Here is a tiny trained network, its code and every weight. The questions are about switching its units off for an input and a class, where a switched-off unit gives its printed mean instead of its output.

import numpy as np


def w(rows, s, z=0):
    codes = np.array(rows[::2]) - 128.0
    scale = np.full(codes.shape[1], s)
    scale[-1] = z or s
    return codes * scale


def norm(h):
    return h / np.sqrt((h * h).mean(-1, keepdims=True) + 1e-5)


def f(y):
    return np.maximum(y, 0)


def log_softmax(a):
    a = a - a.max(-1, keepdims=True)
    return a - np.log(np.exp(a).sum(-1, keepdims=True))


def net(x, mask):
    res = np.array(x, float).reshape(1, 6) / 4 @ E
    u = 0
    for l in range(4):
        y = f(norm(res) @ A[l][:, :-1].T + A[l][:, -1])
        res = res + np.where(mask[u : u + 4], y, B[l][:, -1]) @ B[l][:, :-1]
        u += 4
    return log_softmax(norm(res)[-1] @ U[:, :-1].T + U[:, -1])


A, B = {}, {}
E = w([
[218,41,142,137],'x0',
[117,135,153,254],'x1',
[23,79,42,71],'x2',
[97,118,132,133],'x3',
[198,193,149,197],'x4',
[19,67,204,117],'x5',
],0.0067)
A[0] = w([
[16,10,226,157,33],'L0N1',
[14,254,73,175,33],'L0N2',
[147,116,62,38,8],'L0N3',
[67,69,66,54,203],'L0N4',
],0.0058,0.0016)
B[0] = w([
[111,62,115,95,253],'L0N1',
[93,176,114,22,231],'L0N2',
[148,128,76,58,178],'L0N3',
[255,153,212,132,255],'L0N4',
],0.0076,0.0038)
A[1] = w([
[65,116,161,130,11],'L1N1',
[53,249,107,139,159],'L1N2',
[62,111,157,131,21],'L1N3',
[81,119,90,102,22],'L1N4',
],0.014,0.0011)
B[1] = w([
[103,88,139,121,189],'L1N1',
[82,202,2,84,253],'L1N2',
[89,75,103,160,191],'L1N3',
[191,144,171,187,181],'L1N4',
],0.013,0.0063)
A[2] = w([
[185,39,5,102,160],'L2N1',
[167,187,141,170,56],'L2N2',
[70,112,166,121,6],'L2N3',
[181,105,57,141,210],'L2N4',
],0.014,0.0021)
B[2] = w([
[142,142,248,78,254],'L2N1',
[134,110,117,196,173],'L2N2',
[110,14,87,135,169],'L2N3',
[86,114,200,144,209],'L2N4',
],0.013,0.0069)
A[3] = w([
[246,76,141,192,186],'L3N1',
[137,181,37,103,45],'L3N2',
[114,143,158,42,98],'L3N3',
[85,45,108,113,7],'L3N4',
],0.012,0.0017)
B[3] = w([
[159,201,80,210,249],'L3N1',
[91,165,105,26,222],'L3N2',
[243,95,92,87,254],'L3N3',
[50,5,94,147,217],'L3N4',
],0.012,0.0052)
U = w([
[173,88,239,115,67],'0',
[44,10,159,171,166],'1',
[78,193,70,102,176],'2',
[167,155,140,234,234],'3',
[198,100,173,82,4],'4',
],0.014,0.002)

Each question gives the input, the list of numbers given to net, and the class t.
The units are the neurons (one row each of A and B). Each row of codes is followed by its name. A weight is (code - 128) times the scale printed after its matrix; where a second scale follows, it is the last column's (A, B and U).
mask holds one flag per neuron, layer by layer. A switched-off neuron (its flag False) gives its mean, the last column of its row in B, instead of its output. The means were averaged over made-up inputs and are rounded, as every weight is.
A unit's drop is (log p(t) with every unit on - log p(t) with that unit switched off) / (log p(t) with every unit on - log p(t) with every unit switched off).
The circuit of an input: a set's keep is (log p(t) with only the set's units on - log p(t) with every unit switched off) / (log p(t) with every unit on - log p(t) with every unit switched off). Starting from the 12 units with the biggest drops (on a tie, the unit counted first), units are removed one at a time, each time the one whose removal leaves the highest keep (on an exact tie, the one counted first), for as long as the keep stays at least 0.8.
units of the circuit, in order: the units of the circuit, biggest drop first
most important unit: the unit with the biggest drop
top k neurons: the k neurons with the biggest drops, biggest first
top k neurons in layer l: the k neurons of layer l with the biggest drops, biggest first
drop of u: that unit's drop, to one decimal
input [5,2,-7,-6,-7,-3], class 3: top 2 neurons => [L1N2; L3N1]
input [2,3,5,-8,5,1], class 0: top 4 neurons => [L1N4; L0N4; L2N1; L2N4]
input [-6,-4,8,1,-6,2], class 4: units of the circuit, in order => [L3N3; L0N4]
input [-8,7,-7,-1,6,-7], class 2: top 2 neurons in layer 1 => [L1N2; L1N4]
input [5,-2,2,1,6,-5], class 0: most important unit => L2N1
input [-3,-6,-6,-4,4,-3], class 3: top 3 neurons => [L0N2; L2N2; L1N2]
input [-4,5,-5,-1,-5,1], class 2: top 2 neurons in layer 0 => [L0N2; L0N4]
input [5,2,-5,3,-5,-3], class 3: top 2 neurons => [L1N2; L0N1]
input [4,-7,8,-3,-2,7], class 0: units of the circuit, in order => [L2N1; L0N4]
input [1,-5,6,-2,5,-4], class 0: top 3 neurons => [L2N1; L1N2; L2N4]
input [-5,-5,7,7,-4,-3], class 4: top 2 neurons => [L3N3; L0N4]
input [3,-3,-3,2,3,3], class 3: top 2 neurons => [L1N2; L2N1]
input [3,1,8,-7,1,4], class 0: top 2 neurons => [L2N1; L0N4]
input [7,-3,2,-2,3,-6], class 0: units of the circuit, in order => [L2N1]
input [-5,8,-6,6,-2,-1], class 2: drop of L1N2 => 0.1
input [-6,8,-4,-4,-5,-8], class 2: drop of L1N4 => 0.0
input [4,-2,-8,6,-1,-1], class 3: drop of L3N1 => 0.1
input [3,6,-4,-5,3,6], class 3: drop of L3N1 => 0.4
